B, the same points and some others measured another way; then each row and its match in B
B:
1: -256 96 -60 390 -7 12 -48 83 90 -78 -224 -11 -121 -34 -183 376 -274 362 -64 -51 142 148 -490 -26 -86 -211 307 -200 368 -233 79 449 -223 -103 162 -182
2: 159 297 -99 227 -491 248 -276 -81 429 7 137 -13 58 168 294 -94 -359 -150 134 99 148 -430 378 355 263 102 -283 25 -288 201 -310 65 83 363 125 68
3: -421 -7 -10 -16 164 96 -38 477 -18 59 -116 -218 -22 -77 69 195 -127 -281 -54 -160 -298 118 -416 -75 74 -241 -222 -19 -187 284 126 -21 -153 -48 -103 324
4: 92 -365 421 -127 57 -281 263 -64 -165 77 33 -85 47 246 209 -335 327 37 18 218 -53 207 -27 -164 -249 -79 -70 49 -59 31 109 -182 -63 -176 -194 60
5: -434 -166 -118 210 -241 280 -225 46 239 177 -97 111 -95 -320 -79 124 -186 -35 45 -46 23 -83 -440 388 27 -124 -183 -168 65 -238 -70 -128 202 -131 -72 226
6: 476 -67 171 34 -490 165 183 -204 190 181 48 -23 198 66 139 -412 -54 -78 29 411 454 -275 208 414 13 178 -441 74 -222 -235 81 -385 215 -15 -98 85
7: -456 -468 309 22 -466 -155 -408 -84 -69 243 381 196 -123 342 285 -90 225 115 131 -26 -153 231 60 104 -32 -31 71 -270 -171 108 -312 -56 38 35 -178 209
8: 148 79 -76 432 -75 26 51 -187 210 -110 -42 2 -205 -65 197 76 51 114 67 186 157 0 -375 90 -12 -245 75 -52 91 -239 -122 81 92 -221 -73 -42
9: 190 158 77 25 74 49 216 160 166 38 -236 -424 27 -46 88 -245 -83 -313 -51 126 -15 -153 16 116 49 -12 -459 41 -141 -90 27 -238 40 -61 -39 83
10: -157 -18 -171 66 -121 304 -360 97 445 74 -425 247 -43 -262 -307 154 -640 41 178 -36 72 -390 -257 206 -20 63 -115 -128 68 24 -58 115 -48 209 222 302
11: 97 -41 155 -41 -173 115 154 102 124 203 -261 -192 145 -70 -204 -220 -241 -44 -93 146 218 -146 19 274 -62 152 -375 -66 20 -287 185 -204 -9 -20 50 30
12: -463 3 -29 275 -152 174 93 111 6 98 90 -37 49 -180 -12 200 -47 80 -213 -81 50 215 -424 293 11 -221 -48 -40 200 -175 208 111 -11 -181 -83 -116
13: -18 12 15 292 127 13 225 -98 9 -119 -13 253 -122 -168 -4 257 63 310 -127 82 81 304 -623 -74 -170 -283 338 41 289 -17 267 357 -252 -241 -107 -176
14: -487 -289 93 151 -19 -34 -176 106 -28 116 -101 163 -200 -91 -145 252 -22 246 -17 -99 -100 287 -567 -21 -154 -195 220 -270 217 -131 43 162 -143 -190 -66 103
15: -405 -322 201 188 -114 -119 -19 -88 -135 84 249 216 -135 47 159 106 292 248 -57 -8 -100 433 -408 9 -157 -250 253 -122 148 -19 35 135 -77 -225 -220 -37
16: 89 -37 381 -4 -122 -195 372 -15 -105 147 191 -539 104 255 352 -521 373 -237 -170 178 -45 130 348 193 -10 9 -455 37 -134 -183 -20 -357 120 -153 -197 -168
17: -418 -250 18 202 86 10 -22 12 -34 8 146 212 -209 -171 222 207 257 17 11 -47 -247 327 -680 -27 -86 -399 144 -24 33 113 26 41 7 -296 -286 180
18: -289 231 -286 253 24 406 -11 -5 392 -70 -126 283 48 -467 -127 246 -441 36 -82 -111 -1 -174 -397 328 12 -147 -32 155 268 142 163 329 -78 87 104 -86
19: 123 8 -122 164 201 83 -179 42 326 -155 -584 352 -178 -175 -361 363 -561 350 199 61 134 -173 -593 -254 -212 -106 348 -113 250 67 100 460 -353 77 250 177
20: 191 -15 36 33 -105 129 119 -43 133 -64 77 161 186 83 276 -57 -113 -57 98 199 116 -139 -96 9 -16 -115 -109 265 -201 368 157 38 -55 92 -68 181
21: 160 -386 447 -68 -161 -239 243 -242 -162 121 270 102 36 254 302 -377 448 113 -14 286 46 264 57 -10 -215 -32 -19 50 -87 -1 76 -185 -12 -178 -285 -13
22: 209 -123 460 -72 -42 -386 83 -228 -1 3 179 -129 -46 458 358 -481 291 36 50 166 -168 89 516 -128 -153 84 -31 -1 -77 169 -254 22 -134 112 -52 -174
23: -576 -61 79 166 28 -4 18 268 -131 86 102 -124 -77 -48 56 231 83 9 -203 -178 -225 402 -445 34 3 -275 40 -120 99 25 126 145 -170 -181 -146 -31
24: 68 -116 128 45 -64 10 79 -56 200 124 -224 -236 -53 -89 31 -324 -2 -152 60 160 34 -176 -6 230 -74 19 -380 -73 -13 -318 -104 -333 212 -135 -60 109
25: -553 -265 183 -81 110 57 91 284 -136 260 -105 31 -73 -312 -288 98 43 17 -274 -155 -215 400 -544 126 -157 -93 -100 -179 191 -131 320 -49 -198 -255 -185 68
26: -302 -60 -4 66 209 130 200 -222 298 -11 -113 152 38 -419 -35 -209 -56 -11 -66 -44 -189 -98 -150 298 -215 -108 -149 211 406 -27 72 52 90 -71 -7 -197
27: 90 -8 26 78 8 27 -194 -107 364 3 -295 127 -188 -111 -86 -94 -259 49 147 59 -54 -229 -48 63 -88 61 -40 -122 72 -23 -212 86 -63 104 105 91
28: 202 -224 384 -4 -302 -242 -51 -187 34 130 154 -120 -70 400 315 -416 224 6 121 237 24 -5 366 54 -64 100 -151 -130 -207 -58 -283 -197 58 29 -99 48
29: -281 -28 -12 363 -169 34 -109 -8 -12 -20 178 244 -178 -3 91 378 30 298 -70 -27 41 336 -533 15 -15 -268 356 -145 134 14 51 365 -198 -135 -107 -59
30: -81 39 -82 142 297 -37 -51 -154 391 -231 -198 -56 -73 -33 319 -151 -121 -163 277 -5 -307 -326 -14 -93 -94 -249 -87 211 64 283 -309 109 115 95 98 83
31: -248 284 -125 150 237 177 149 415 33 -109 -113 -129 51 -129 34 361 -250 -130 -169 -137 -158 142 -507 -108 81 -307 -25 124 -19 355 315 307 -329 -7 -8 56
32: -364 -198 153 -56 -237 16 -231 318 60 246 -51 -430 27 182 186 -188 -75 -363 118 -37 -176 -119 93 165 126 -27 -514 -179 -350 -19 -233 -396 200 34 -67 398
33: 343 -38 13 135 -20 17 -157 -66 309 -48 -449 158 -188 -4 -162 60 -348 201 230 206 208 -241 -268 -109 -131 20 104 -171 25 -106 -83 129 -140 43 146 212
34: -22 -60 83 64 66 86 100 91 138 156 -380 -46 -146 -336 -342 -26 -148 59 -133 63 65 48 -394 176 -142 34 -160 -205 204 -393 159 -83 -91 -217 -24 21
35: -180 190 -206 456 -5 165 11 42 201 -140 -152 -2 -80 -148 -11 365 -260 175 -21 -14 140 10 -533 82 16 -298 163 -29 252 -126 81 348 -80 -113 95 -105
36: 419 259 -31 73 -87 76 -327 4 461 -99 -377 175 -149 111 -115 58 -593 109 216 104 107 -406 128 -105 27 186 54 -127 -103 253 -211 346 -329 405 302 139
37: -290 127 -210 231 48 269 -24 -146 424 -89 -40 182 7 -377 99 19 -246 -86 27 -74 -143 -238 -190 331 -14 -172 -131 203 216 143 -61 170 112 63 50 -60
38: -206 169 -79 354 -48 146 106 53 147 19 -79 -182 -85 -225 -22 123 -83 18 -173 -14 62 86 -362 274 37 -181 -93 -88 219 -316 64 83 18 -194 -28 -172
39: -107 6 -105 343 -72 110 -140 -137 183 -86 116 366 -262 -159 177 277 27 149 48 25 -40 133 -520 48 -8 -267 249 -43 53 120 -76 269 -72 -104 -134 61
40: -211 -413 386 -32 13 -194 185 -286 -97 174 166 240 -130 -108 30 -296 435 204 -139 80 -154 388 -152 125 -324 -35 72 -68 272 -166 66 -67 -37 -268 -264 -178
41: -90 -6 -57 261 280 -11 99 -102 186 -125 -110 -7 -267 -269 205 13 168 -82 45 38 -234 67 -487 -6 -94 -329 -9 40 125 -43 -104 2 76 -276 -166 44
42: -139 -53 285 -143 -326 -22 -56 -175 219 161 272 -97 205 233 322 -561 -11 -210 17 25 -170 -235 760 369 11 215 -433 117 -131 242 -251 -142 109 332 25 -105
43: -104 42 84 -26 105 86 337 187 4 23 32 -292 231 -25 249 -171 28 -320 -111 53 -111 2 -80 95 11 -180 -406 272 -126 205 238 -163 22 -69 -132 57
44: -129 -534 533 -191 5 -307 297 -201 -240 180 210 81 74 179 177 -434 492 129 -74 168 -131 367 30 -17 -350 -44 -26 53 101 -24 149 -196 -31 -228 -275 -73
45: -153 123 -107 119 179 190 29 96 312 -21 -450 7 -12 -340 -308 109 -448 56 -43 -57 2 -178 -326 133 -108 -53 -90 -19 303 -101 140 197 -136 17 178 -32
46: 350 53 5 332 -241 108 -18 -132 165 12 -263 388 -188 -114 -354 309 -304 540 -58 239 511 71 -516 54 -129 43 369 -261 260 -350 217 367 -319 -105 90 -102
47: 223 249 -53 421 -390 5 -221 -57 283 -92 35 -255 -99 361 365 20 -190 -3 192 172 222 -248 153 98 209 -87 -59 -129 -205 -75 -384 109 86 130 119 33
48: 414 264 156 216 -335 -84 -86 28 170 -2 -138 -242 -37 407 14 -39 -305 185 34 203 331 -136 283 -5 76 156 7 -230 -91 -128 -138 228 -245 208 222 -124
49: 421 -39 234 168 -179 -156 101 -288 151 -4 -84 -26 -82 205 101 -265 47 209 79 315 250 -74 122 39 -143 66 23 -82 63 -243 -110 18 -23 -42 26 -130
50: -56 408 -20 321 -100 104 271 28 46 -94 356 -194 73 40 384 52 88 -106 -266 1 -31 169 -15 205 168 -212 -108 191 -17 186 99 232 -115 -12 -114 -329
51: -70 76 45 232 24 44 245 -76 -8 -67 192 163 -21 -97 156 131 129 148 -180 57 13 291 -375 47 -73 -239 157 117 148 114 236 263 -197 -158 -162 -197
52: 108 82 -49 360 -517 35 -312 -24 211 -69 127 -91 38 488 414 102 -252 58 289 173 272 -265 105 28 197 -134 13 -76 -300 126 -321 143 84 204 117 188
53: -128 207 -244 457 -29 261 161 -36 219 -134 -111 47 23 -270 3 305 -244 156 -82 51 230 -22 -567 205 1 -316 79 105 289 -166 207 282 12 -164 36 -159
54: -216 -360 353 -111 -12 -209 -27 -55 -87 144 131 124 -112 120 130 -194 274 62 -7 21 -248 280 -53 -47 -193 -33 21 -97 -14 123 -45 -43 -123 -82 -193 67
55: 555 146 -11 10 -318 207 -218 -90 453 -9 -360 307 99 106 -220 -30 -706 199 211 257 430 -528 183 79 -24 297 -36 -35 -100 152 6 233 -244 425 324 154
56: -623 -8 -258 252 18 285 -261 241 265 58 -151 -50 -161 -374 24 278 -229 -229 55 -205 -244 -62 -588 245 116 -305 -207 -114 19 -12 -118 -39 155 -115 -62 300
57: -59 -314 292 -157 -299 -69 -161 -146 156 172 27 103 134 240 102 -377 -101 24 168 118 8 -194 383 150 -134 175 -199 -21 -88 113 -157 -116 50 222 42 129
58: 413 77 417 -71 80 -232 545 -10 -103 59 -88 -459 133 223 78 -468 184 -45 -226 267 104 118 282 -5 -150 101 -293 71 23 -194 216 -144 -172 -116 -60 -295
59: -504 264 -200 549 -252 65 -267 73 268 -80 112 -464 -72 180 398 164 -172 -118 97 -149 -86 -142 14 250 259 -313 -119 -118 29 -119 -445 182 233 54 132 -105
60: -63 -155 95 120 116 -72 87 -107 25 -87 128 193 -119 -19 302 21 235 25 55 83 -169 197 -372 -119 -122 -291 119 106 -15 240 15 85 -65 -156 -211 87
61: -198 126 269 -52 -38 -14 318 -178 65 85 363 -32 170 -40 220 -423 191 -94 -320 -52 -244 148 444 362 -69 88 -257 234 169 213 92 94 -119 107 -97 -472
62: 409 -128 323 -39 -166 -170 66 -382 233 47 -34 60 3 211 136 -518 35 111 120 298 129 -204 449 99 -198 208 -125 19 25 -76 -183 -67 14 123 40 -118
63: 384 -61 337 -77 14 -220 236 -243 134 7 -22 -159 27 217 251 -548 169 -71 50 265 -29 -118 415 4 -159 107 -234 106 -49 16 -130 -147 -1 36 -39 -115
64: -139 132 -182 85 365 237 13 106 343 -123 -507 326 -58 -467 -396 308 -540 166 -23 -104 -68 -127 -588 -46 -182 -120 149 74 365 175 277 442 -346 66 190 19
65: -479 -288 286 -246 136 -19 183 -101 25 152 164 200 162 -188 37 -342 148 -51 -169 -113 -377 147 90 216 -261 -1 -194 207 229 279 173 -14 -69 27 -133 -142
66: -237 8 222 -22 -153 32 61 196 -60 216 34 -76 25 -6 -155 -12 -80 57 -275 -60 -24 244 -36 185 -21 87 -125 -159 63 -47 195 84 -274 7 -34 -126
67: 375 80 195 24 -318 42 87 -313 297 46 88 64 120 140 179 -440 -102 8 31 257 201 -285 492 296 -39 230 -246 116 -56 33 -96 -39 33 216 57 -156
68: 51 162 99 124 -112 4 -51 115 220 103 -313 -325 -71 37 -172 -109 -292 10 -61 42 94 -135 112 168 12 138 -224 -241 88 -299 -108 16 -101 64 173 -93
69: -72 99 -153 405 247 -35 61 -103 253 -250 -131 -187 -191 -76 371 58 62 -101 184 49 -163 -89 -391 -84 -25 -441 6 105 99 -7 -230 86 172 -193 -42 33
70: -234 191 -60 148 -128 198 7 350 38 12 41 -117 135 44 88 266 -284 -89 -109 -73 14 51 -251 66 154 -168 -118 39 -130 269 208 198 -203 94 11 87
71: -145 -51 205 183 -60 -142 98 61 -143 -9 41 21 -6 213 -2 186 8 346 -127 30 90 342 -269 -141 -136 -152 305 -105 195 -2 190 378 -341 -73 6 -187
72: -295 136 38 375 98 -204 -146 123 85 -87 -138 -376 -315 150 131 163 -4 69 5 -119 -219 163 -207 -119 24 -253 131 -287 148 -171 -317 261 -113 -107 72 -120

84 48 60 -25 57 -87 68 -163 107 -150 -106 -60 167 -100 128 34 111 37 -215 -2 -200 -99 90 -211 -118 73 -107 15 143 -112 -163 -69 84 -3
14
-44 -8 -27 -83 -17 -18 71 -202 -44 -9 -241 -147 27 180 63 -101 84 -12 -9 7 -129 72 186 -207 -28 5 -104 -54 -99 43 -75 -89 58 -80
56
5 196 158 183 48 100 92 -205 77 -204 -12 104 238 -287 327 -69 214 -36 -418 -1 -272 -39 -109 -147 -85 324 -134 119 152 -261 -190 -76 190 197
48
-208 17 -98 68 -42 -101 -167 141 -150 -84 -20 -20 34 -21 -70 9 -56 14 162 119 46 -35 -103 214 70 -10 251 -37 -10 57 87 -25 -107 59
53
-132 19 -175 -28 -301 -276 -239 336 -154 -76 79 265 35 -220 113 -113 86 147 288 -178 -30 -57 -297 -98 383 -359 297 -68 54 269 220 -99 218 29
59
-81 29 -213 154 -136 -287 -196 390 -174 205 5 -93 -161 139 -168 -111 -7 89 489 141 233 14 -148 296 117 -427 353 -49 -111 89 186 -19 73 -147
26
269 306 367 83 18 362 148 -370 407 19 107 151 70 149 157 -295 81 -409 -688 -142 133 14 21 54 -93 283 -121 180 -6 -75 -341 -43 168 78
64
-151 -86 -212 24 -36 -284 -98 164 -178 31 -175 -187 36 100 -61 43 108 185 440 103 -105 -17 29 -16 -1 -208 194 -70 -99 162 195 -27 -83 26
16
60 150 273 -32 108 222 159 -277 183 -122 -113 -149 132 217 -23 -59 -69 -275 -476 -20 -77 -41 146 76 -90 252 50 45 -49 62 -195 -205 -179 126
43
86 -7 -115 -73 -92 -185 -40 -27 100 94 -78 59 -25 48 -23 -82 27 13 108 150 145 14 124 -23 -109 -76 -8 -89 62 -133 -73 200 169 -225
33
-50 67 -92 99 -133 -156 -121 91 -7 -52 47 209 128 -211 199 -73 226 103 109 -45 -89 -44 -186 -101 63 -39 100 37 78 35 84 62 187 138
1
-68 -8 -268 -28 -277 -354 -282 292 -72 55 83 291 1 -152 26 -39 92 159 387 11 143 -78 -188 13 132 -262 246 -99 85 128 179 183 202 -45
71
-38 18 61 -24 63 78 2 -93 58 -73 -58 -110 -30 111 -114 -106 -165 -148 -122 135 153 36 114 181 -3 60 52 -16 12 -104 -148 -9 -81 -163
20
-74 179 16 -111 -203 30 -94 -127 -21 -38 -51 213 44 49 49 -62 -62 -184 -275 -25 63 -46 -31 39 35 170 81 -109 2 53 -123 -54 132 22
70
30 -19 -202 -2 -207 -468 73 277 -42 65 -198 76 148 -204 151 -51 238 276 383 92 -271 11 -52 -274 43 -276 197 -147 92 -36 233 38 239 -11
72
-208 -138 -310 17 -87 -346 -156 215 -245 -38 -140 -48 -7 -152 -1 9 51 268 495 206 -47 39 -19 -50 68 -212 109 -124 59 -96 147 106 84 -165
29
-256 -84 -425 -131 -220 -418 -325 192 -390 107 -197 -70 -148 133 -171 114 -79 195 532 204 146 -43 40 63 19 -286 153 -258 -68 81 103 46 103 -282
5
-7 252 114 52 -44 84 -43 -246 8 -100 -30 87 132 -16 177 11 108 -139 -447 -72 -109 -118 -64 -47 -106 260 -83 40 30 -43 -236 -157 163 142
66
133 24 128 138 147 33 105 -48 200 -29 3 -169 50 59 31 -172 110 -36 -51 9 -10 29 51 5 -28 -90 8 149 9 -45 -73 -40 -17 -24
63
-1 -11 -236 -264 -331 -257 -48 -29 -35 254 -263 130 -71 300 -38 -122 44 -9 278 55 110 80 196 -162 -20 -153 81 -260 -151 182 78 148 200 -198
3
-237 -121 -297 69 -110 -329 -95 241 -266 -39 -171 -29 18 -213 82 -63 112 284 506 200 -134 94 -65 -101 119 -199 115 -112 41 -126 195 75 133 -116
47
-109 34 -28 117 115 10 -108 -172 -24 -158 -14 -25 97 -134 92 48 73 15 -116 157 -27 -53 13 43 -170 252 -127 61 110 -234 -172 99 27 18
46
-33 205 306 144 138 416 31 -348 83 -284 88 -9 65 -89 213 -227 -4 -265 -656 -151 -45 25 -83 1 113 280 -220 206 52 -156 -372 -264 114 29
2
125 7 105 -119 56 9 -102 -179 157 -286 113 31 63 -159 97 -43 -16 -10 -342 -226 1 -159 8 -233 127 -119 -185 85 231 10 -296 -149 161 -190
7
-78 153 -8 263 -32 -28 -94 120 -160 -16 44 -71 -54 -85 119 -180 108 25 14 -19 -4 33 -230 77 160 -184 47 100 -21 -100 -49 -216 241 -53
42
144 1 -37 83 -46 -236 14 216 124 30 35 -4 19 -118 35 -162 102 109 189 26 25 1 -68 -43 94 -336 135 23 117 -69 51 18 176 -144
22
92 84 274 68 297 169 227 -367 176 -207 -171 -347 204 107 71 32 78 -113 -464 23 -281 -68 214 -105 -236 266 -164 130 27 -111 -270 -230 -162 116
24
-141 43 -211 -20 -239 -233 63 81 -166 204 -327 24 10 128 27 -118 81 37 306 267 -72 157 87 -10 -72 18 176 -226 -139 -76 160 102 128 -46
31
-40 36 -94 29 21 -104 1 -189 -53 74 -221 -153 59 191 46 37 179 36 69 131 -100 -7 159 -91 -253 106 -88 -25 -102 -28 -61 44 28 25
34
-86 -4 -294 80 -179 -327 -255 253 -202 130 5 43 -147 -43 -14 -94 76 179 437 102 185 8 -130 45 98 -371 94 -73 9 -52 68 72 293 -258
57
-197 45 -91 316 99 -64 -70 117 -228 -35 -61 -225 -40 -83 37 -91 75 97 190 227 -29 82 -119 181 6 -54 42 74 -20 -263 -6 -77 63 -59
67
215 241 122 -17 -193 93 8 -162 251 98 90 328 -38 -19 149 -300 31 -252 -398 -42 244 40 -36 -5 8 74 -100 8 91 -202 -279 93 428 -191
36
-84 181 18 275 -54 18 -155 185 -112 27 131 -18 -70 13 40 -190 75 -54 48 -61 105 5 -284 233 193 -195 197 125 -90 70 24 -198 123 57
61
94 -70 -62 -85 42 -257 31 67 114 -4 -123 -161 67 74 -137 42 -30 77 153 150 6 -74 170 6 -114 -159 138 -76 82 -12 9 52 -87 -134
4
